Below is a small trained network, with its code and all its weights. Each question gives an input and a class and asks what happens when units are switched off, that is, made to give their printed mean instead of their output.

import numpy as np


def w(rows, s, z=0):
    codes = np.array(rows[::2]) - 128.0
    scale = np.full(codes.shape[1], s)
    scale[-1] = z or s
    return codes * scale


def f(y):
    return np.maximum(y, 0)


def log_softmax(a):
    a = a - a.max(-1, keepdims=True)
    return a - np.log(np.exp(a).sum(-1, keepdims=True))


def net(x, mask):
    res = np.array(x, float).reshape(1, 7) / 4 @ E
    y = f(res @ A[0][:, :-1].T + A[0][:, -1])
    res = res + np.where(mask, y, B[0][:, -1]) @ B[0][:, :-1]
    return log_softmax(res[-1] @ U[:, :-1].T + U[:, -1])


A, B = {}, {}
E = w([
[55,77,143,205,151,221,116],'x0',
[165,144,128,112,72,244,60],'x1',
[93,255,161,109,70,196,171],'x2',
[156,175,50,106,95,150,156],'x3',
[156,66,92,242,146,109,223],'x4',
[174,99,245,128,104,136,66],'x5',
[76,159,156,214,54,68,86],'x6',
],0.0063)
A[0] = w([
[165,130,134,161,71,153,119,97],'neuron 0',
[130,72,129,79,182,199,76,253],'neuron 1',
[118,165,17,106,100,154,154,170],'neuron 2',
[97,71,110,172,210,162,142,189],'neuron 3',
[58,193,203,84,166,152,145,170],'neuron 4',
[59,118,90,191,126,133,206,131],'neuron 5',
[39,113,96,201,140,135,225,203],'neuron 6',
[100,130,109,124,140,1,121,194],'neuron 7',
[90,93,126,149,130,185,85,108],'neuron 8',
[193,159,111,72,118,152,242,140],'neuron 9',
[129,174,197,163,41,173,119,69],'neuron 10',
],0.0097,0.0025)
B[0] = w([
[86,133,142,125,92,170,151,166],'neuron 0',
[181,133,77,140,226,105,195,219],'neuron 1',
[186,86,65,126,218,65,221,224],'neuron 2',
[180,162,36,141,207,97,190,213],'neuron 3',
[71,188,196,113,50,146,60,208],'neuron 4',
[176,61,140,154,144,124,141,224],'neuron 5',
[206,35,109,170,201,90,159,255],'neuron 6',
[155,173,1,96,186,94,164,217],'neuron 7',
[148,172,89,77,130,119,144,178],'neuron 8',
[79,229,22,98,207,124,187,214],'neuron 9',
[80,155,183,165,78,198,51,209],'neuron 10',
],0.0084,0.0079)
U = w([
[80,171,91,74,137,118,109,168],'0',
[62,102,214,155,17,175,30,4],'1',
[254,53,107,134,197,59,199,152],'2',
],0.0072,0.0029)

Each question gives the input, the list of numbers given to net, and the class t.
The units are the neurons (one row each of A and B). Each row of codes is followed by its name. A weight is (code - 128) times the scale printed after its matrix; where a second scale follows, it is the last column's (A, B and U).
mask holds one flag per neuron, in row order. A switched-off neuron (its flag False) gives its mean, the last column of its row in B, instead of its output. The means were averaged over made-up inputs and are rounded, as every weight is.
A unit's drop is (log p(t) with every unit on - log p(t) with that unit switched off) / (log p(t) with every unit on - log p(t) with every unit switched off).
The circuit of an input: a set's keep is (log p(t) with only the set's units on - log p(t) with every unit switched off) / (log p(t) with every unit on - log p(t) with every unit switched off). Starting from all 11 units, units are removed one at a time, each time the one whose removal leaves the highest keep (on an exact tie, the one counted first), for as long as the keep stays at least 0.8.
circuit, biggest first: the units of the circuit, biggest drop first
k most important neurons: the k neurons with the biggest drops, biggest first
drop when u is switched off: that unit's drop, to one decimal
input [5,-2,-8,6,-6,3,7], class 0: circuit, biggest first => neuron 6
input [-5,5,8,2,6,0,3], class 0: circuit, biggest first => neuron 9; neuron 10
input [-3,-4,-2,5,-2,7,7], class 0: 2 most important neurons => neuron 6; neuron 7
input [-6,2,-1,-3,-3,-3,-4], class 0: 2 most important neurons => neuron 6; neuron 5
input [-4,2,-7,0,-8,4,2], class 0: 4 most important neurons => neuron 6; neuron 2; neuron 5; neuron 3
input [5,-4,0,-2,-2,5,0], class 1: 4 most important neurons => neuron 2; neuron 6; neuron 7; neuron 9
input [-4,3,6,2,5,8,-3], class 0: drop when neuron 9 is switched off => 0.6
input [5,-3,-1,2,-2,5,2], class 1: drop when neuron 6 is switched off => 0.2
input [-5,-4,0,8,-8,-1,2], class 0: drop when neuron 4 is switched off => 0.1
input [4,2,4,-5,-4,-3,2], class 1: drop when neuron 2 is switched off => 0.0
